Below are the code and all the weights of a small trained network. Each question names an input and a class and asks about switching units off, where a switched-off unit gives its printed mean instead of its output.

import numpy as np


def w(rows, s, z=0):
    codes = np.array(rows[::2]) - 128.0
    scale = np.full(codes.shape[1], s)
    scale[-1] = z or s
    return codes * scale


def f(y):
    return y / 2 * (1 + np.tanh(0.7978845608 * (y + 0.044715 * y**3)))


def log_softmax(a):
    a = a - a.max(-1, keepdims=True)
    return a - np.log(np.exp(a).sum(-1, keepdims=True))


def net(x, mask):
    res = np.array(x, float).reshape(1, 5) / 4 @ E
    y = f(res @ A[0][:, :-1].T + A[0][:, -1])
    res = res + np.where(mask, y, B[0][:, -1]) @ B[0][:, :-1]
    return log_softmax(res[-1] @ U[:, :-1].T + U[:, -1])


A, B = {}, {}
E = w([
[223,196,2,143],'x0',
[95,166,100,117],'x1',
[88,78,77,7],'x2',
[220,152,191,128],'x3',
[179,17,83,147],'x4',
],0.0094)
A[0] = w([
[71,202,42,124,218],'neuron 1',
[150,151,110,128,80],'neuron 2',
[205,118,100,158,175],'neuron 3',
[102,103,148,75,86],'neuron 4',
[126,226,59,154,178],'neuron 5',
[49,35,58,40,162],'neuron 6',
[16,77,144,112,222],'neuron 7',
[110,149,113,122,254],'neuron 8',
[186,70,128,146,252],'neuron 9',
[139,170,188,194,116],'neuron 10',
[189,146,149,159,62],'neuron 11',
[72,98,184,93,68],'neuron 12',
[151,78,78,136,231],'neuron 13',
[252,142,108,91,170],'neuron 14',
[99,210,135,133,215],'neuron 15',
[199,147,144,64,163],'neuron 16',
[90,178,122,149,115],'neuron 17',
],0.014,0.0053)
B[0] = w([
[138,115,203,95,198],'neuron 1',
[105,143,91,118,137],'neuron 2',
[153,147,94,100,190],'neuron 3',
[113,17,72,18,161],'neuron 4',
[157,191,152,105,192],'neuron 5',
[62,104,170,101,250],'neuron 6',
[47,115,161,54,236],'neuron 7',
[127,154,181,111,162],'neuron 8',
[190,178,153,113,195],'neuron 9',
[108,158,139,211,179],'neuron 10',
[121,75,65,190,159],'neuron 11',
[28,103,108,67,184],'neuron 12',
[135,160,169,92,190],'neuron 13',
[194,142,67,2,210],'neuron 14',
[128,184,171,118,180],'neuron 15',
[162,163,109,94,168],'neuron 16',
[74,181,135,146,150],'neuron 17',
],0.0096,0.017)
U = w([
[81,74,104,70,154],'0',
[114,114,8,142,3],'1',
[106,160,237,149,220],'2',
[163,135,99,234,113],'3',
[189,157,47,192,31],'4',
[254,178,103,88,171],'5',
],0.0093,0.0034)

Each question gives the input, the list of numbers given to net, and the class t.
The units are the neurons (one row each of A and B). Each row of codes is followed by its name. A weight is (code - 128) times the scale printed after its matrix; where a second scale follows, it is the last column's (A, B and U).
mask holds one flag per neuron, in row order. A switched-off neuron (its flag False) gives its mean, the last column of its row in B, instead of its output. The means were averaged over made-up inputs and are rounded, as every weight is.
A unit's drop is (log p(t) with every unit on - log p(t) with that unit switched off) / (log p(t) with every unit on - log p(t) with every unit switched off).
The circuit of an input: a set's keep is (log p(t) with only the set's units on - log p(t) with every unit switched off) / (log p(t) with every unit on - log p(t) with every unit switched off). Starting from the 12 units with the biggest drops (on a tie, the unit counted first), units are removed one at a time, each time the one whose removal leaves the highest keep (on an exact tie, the one counted first), for as long as the keep stays at least 0.8.
circuit, biggest first: the units of the circuit, biggest drop first
k most important neurons: the k neurons with the biggest drops, biggest first
drop of u: that unit's drop, to one decimal
input [-1,-3,-6,8,3], class 5: circuit, biggest first -> neuron 14
input [1,1,1,-5,-1], class 2: circuit, biggest first -> neuron 14; neuron 4
input [3,2,2,-8,2], class 2: circuit, biggest first -> neuron 14; neuron 1; neuron 4
input [0,0,-3,-3,5], class 5: circuit, biggest first -> neuron 6; neuron 7
input [-1,0,8,8,0], class 5: 3 most important neurons -> neuron 7; neuron 16; neuron 14
input [4,1,4,-7,2], class 2: 2 most important neurons -> neuron 14; neuron 1
input [7,4,1,-6,-5], class 2: 2 most important neurons -> neuron 1; neuron 14
input [-1,-3,-5,-7,4], class 2: 4 most important neurons -> neuron 14; neuron 4; neuron 12; neuron 11
input [-4,-5,-7,4,-3], class 3: drop of neuron 6 -> 0.1
input [2,1,2,1,-2], class 5: drop of neuron 7 -> 0.2
input [1,-7,-8,0,-8], class 3: drop of neuron 1 -> 0.1
